Here is a tiny trained network, its code and every weight. The questions are about switching its units off for an input and a class, where a switched-off unit gives its printed mean instead of its output.

import numpy as np


def w(rows, s, z=0):
    codes = np.array(rows[::2]) - 128.0
    scale = np.full(codes.shape[1], s)
    scale[-1] = z or s
    return codes * scale


def norm(h):
    return h / np.sqrt((h * h).mean(-1, keepdims=True) + 1e-5)


def f(y):
    return y / 2 * (1 + np.tanh(0.7978845608 * (y + 0.044715 * y**3)))


def log_softmax(a):
    a = a - a.max(-1, keepdims=True)
    return a - np.log(np.exp(a).sum(-1, keepdims=True))


def net(x, mask):
    res = np.array(x, float).reshape(1, 5) / 4 @ E
    u = 0
    for l in range(3):
        y = f(norm(res) @ A[l][:, :-1].T + A[l][:, -1])
        res = res + np.where(mask[u : u + 10], y, B[l][:, -1]) @ B[l][:, :-1]
        u += 10
    return log_softmax(norm(res)[-1] @ U[:, :-1].T + U[:, -1])


A, B = {}, {}
E = w([
[59,157,106,208,128,98,65,70,201,154],'x0',
[165,96,98,166,1,75,114,201,142,156],'x1',
[155,81,145,111,129,66,170,92,207,53],'x2',
[111,80,186,76,196,68,117,183,170,225],'x3',
[117,135,191,228,131,120,218,131,111,143],'x4',
],0.0036)
A[0] = w([
[183,75,161,69,131,173,174,206,52,82,53],'0.n1',
[112,202,134,128,125,190,62,171,43,222,17],'0.n2',
[180,77,156,80,128,167,169,202,62,84,31],'0.n3',
[76,84,170,84,172,74,138,199,168,223,106],'0.n4',
[131,207,144,156,122,212,51,171,21,231,28],'0.n5',
[181,79,3,27,139,153,10,102,161,133,20],'0.n6',
[14,132,119,219,106,115,32,77,205,139,96],'0.n7',
[91,198,144,101,232,152,162,55,117,87,40],'0.n8',
[193,104,56,174,38,42,110,232,137,148,4],'0.n9',
[199,69,173,109,120,55,168,53,208,38,134],'0.n10',
],0.0031,0.0025)
B[0] = w([
[156,203,71,124,122,77,164,64,159,200,172],'0.n1',
[60,47,51,137,136,96,183,143,147,84,144],'0.n2',
[147,184,83,129,117,72,152,64,150,179,148],'0.n3',
[222,130,90,214,173,141,54,126,83,68,228],'0.n4',
[43,62,43,137,145,123,191,168,139,114,165],'0.n5',
[57,231,223,115,98,76,130,181,105,72,183],'0.n6',
[214,183,80,72,132,113,211,101,106,184,213],'0.n7',
[138,58,169,120,52,207,121,115,148,177,162],'0.n8',
[98,95,197,93,128,253,135,50,155,149,174],'0.n9',
[52,114,51,136,155,168,152,191,112,155,252],'0.n10',
],0.0047,0.0021)
A[1] = w([
[130,104,66,57,125,140,50,116,140,111,90],'1.n1',
[152,109,129,145,59,96,111,168,129,130,63],'1.n2',
[61,129,129,198,126,125,60,98,185,124,86],'1.n3',
[143,138,108,157,90,154,132,86,96,60,20],'1.n4',
[145,168,65,169,80,28,133,180,108,124,121],'1.n5',
[143,61,142,100,140,58,187,100,237,4,82],'1.n6',
[162,72,105,201,143,169,189,92,118,177,110],'1.n7',
[170,95,161,116,129,82,164,92,208,61,82],'1.n8',
[101,165,98,136,68,165,154,89,100,67,108],'1.n9',
[156,140,104,168,85,155,125,77,90,38,3],'1.n10',
],0.0043,0.0053)
B[1] = w([
[76,179,195,166,98,60,156,151,66,84,176],'1.n1',
[99,100,174,109,134,173,121,53,93,141,87],'1.n2',
[191,135,95,69,107,97,183,106,11,165,118],'1.n3',
[148,115,137,160,154,109,78,137,76,152,85],'1.n4',
[98,100,167,87,172,214,138,61,141,113,234],'1.n5',
[43,134,58,156,128,183,123,181,3,206,227],'1.n6',
[92,176,134,55,113,90,85,168,131,66,250],'1.n7',
[83,141,106,152,118,156,87,151,44,197,135],'1.n8',
[192,78,129,145,215,74,70,182,142,137,243],'1.n9',
[160,115,131,180,160,116,54,132,58,147,102],'1.n10',
],0.0053,0.0014)
A[2] = w([
[76,177,88,187,131,81,82,27,193,187,68],'2.n1',
[123,153,210,218,133,113,214,145,103,134,78],'2.n2',
[156,142,87,183,80,195,116,69,86,43,90],'2.n3',
[97,145,159,73,234,186,142,65,113,105,95],'2.n4',
[148,91,141,143,2,127,105,164,145,177,100],'2.n5',
[177,111,110,138,155,108,110,169,167,82,140],'2.n6',
[136,67,191,97,197,69,84,168,154,222,36],'2.n7',
[117,144,198,213,135,117,208,134,105,134,59],'2.n8',
[215,128,134,46,124,130,198,152,60,140,14],'2.n9',
[145,101,132,161,55,116,116,126,142,154,2],'2.n10',
],0.0047,0.004)
B[2] = w([
[211,127,107,37,104,123,210,133,48,146,186],'2.n1',
[100,170,113,35,88,105,38,134,144,93,140],'2.n2',
[142,76,171,145,209,68,89,164,119,174,212],'2.n3',
[125,67,174,172,2,157,127,77,137,146,249],'2.n4',
[84,118,198,142,170,191,155,17,127,112,191],'2.n5',
[166,145,157,153,139,130,136,132,188,151,185],'2.n6',
[193,132,80,225,140,130,79,116,47,20,230],'2.n7',
[104,160,109,34,95,106,46,137,104,90,121],'2.n8',
[139,172,68,133,112,75,117,29,81,191,143],'2.n9',
[103,108,125,77,158,192,119,72,23,97,76],'2.n10',
],0.0053,0.0018)
U = w([
[200,104,130,201,185,103,75,149,105,106,164],'0',
[186,167,92,78,108,101,193,84,109,184,144],'1',
[95,81,205,140,92,197,134,66,136,131,159],'2',
[39,103,61,142,143,145,153,192,107,146,118],'3',
[91,201,170,72,94,82,77,157,139,70,117],'4',
[146,140,153,140,133,136,157,156,253,138,2],'5',
],0.014,0.0046)

Each question gives the input, the list of numbers given to net, and the class t.
The units are the neurons (one row each of A and B). Each row of codes is followed by its name. A weight is (code - 128) times the scale printed after its matrix; where a second scale follows, it is the last column's (A, B and U).
mask holds one flag per neuron, layer by layer. A switched-off neuron (its flag False) gives its mean, the last column of its row in B, instead of its output. The means were averaged over made-up inputs and are rounded, as every weight is.
A unit's drop is (log p(t) with every unit on - log p(t) with that unit switched off) / (log p(t) with every unit on - log p(t) with every unit switched off).
The circuit of an input: a set's keep is (log p(t) with only the set's units on - log p(t) with every unit switched off) / (log p(t) with every unit on - log p(t) with every unit switched off). Starting from the 12 units with the biggest drops (on a tie, the unit counted first), units are removed one at a time, each time the one whose removal leaves the highest keep (on an exact tie, the one counted first), for as long as the keep stays at least 0.8.
units of the circuit, in order: the units of the circuit, biggest drop first
most important unit: the unit with the biggest drop
top k neurons: the k neurons with the biggest drops, biggest first
top k neurons in layer l: the k neurons of layer l with the biggest drops, biggest first
input [8,5,2,5,2], class 1: units of the circuit, in order	(2.n1)
input [-1,-7,8,5,-2], class 3: top 4 neurons in layer 1	(1.n6; 1.n5; 1.n8; 1.n2)
input [-5,8,7,-6,5], class 2: units of the circuit, in order	(2.n5; 0.n9)
input [-7,3,-6,-4,8], class 4: units of the circuit, in order	(2.n2; 2.n8)
input [8,-7,-4,-7,-5], class 1: top 2 neurons	(2.n1; 0.n4)
input [-8,-7,-1,4,7], class 1: top 3 neurons	(2.n9; 0.n1; 1.n5)
input [6,2,-8,-8,-3], class 0: top 3 neurons	(0.n10; 2.n3; 1.n9)
input [2,6,-8,8,3], class 0: top 3 neurons	(2.n7; 0.n4; 0.n10)
input [-6,7,1,7,-5], class 0: top 3 neurons	(2.n7; 0.n7; 0.n4)
input [7,-6,-6,6,8], class 4: top 3 neurons in layer 0	(0.n1; 0.n10; 0.n3)
input [4,-2,-4,-3,-4], class 1: top 4 neurons in layer 1	(1.n6; 1.n7; 1.n8; 1.n9)
input [-5,-3,2,-4,4], class 1: top 3 neurons in layer 0	(0.n4; 0.n6; 0.n1)
input [3,5,-5,1,-8], class 4: top 2 neurons	(0.n6; 0.n10)
input [-3,5,5,-4,1], class 2: units of the circuit, in order	(0.n9)
input [7,5,4,-8,-8], class 0: top 2 neurons in layer 0	(0.n1; 0.n3)
input [-6,5,-4,-4,-8], class 4: top 2 neurons	(0.n6; 0.n7)
input [-7,-2,-6,5,4], class 1: top 3 neurons	(2.n9; 0.n10; 1.n9)
input [-3,-4,8,8,-2], class 0: top 2 neurons	(2.n7; 0.n4)
input [-6,-8,5,2,0], class 2: top 2 neurons in layer 2	(2.n4; 2.n1)
input [-1,7,-5,5,1], class 2: most important unit	2.n5
input [1,-7,-5,-8,-5], class 0: top 2 neurons in layer 0	(0.n9; 0.n10)
input [-6,6,-3,4,8], class 4: top 2 neurons	(2.n2; 0.n7)
input [-5,8,7,-7,2], class 2: top 2 neurons	(0.n4; 2.n5)
input [4,-4,-1,5,6], class 4: top 2 neurons	(2.n2; 1.n9)
input [-2,7,-6,2,6], class 2: top 2 neurons	(2.n5; 0.n10)
input [-4,7,5,0,8], class 4: top 3 neurons in layer 2	(2.n2; 2.n8; 2.n4)
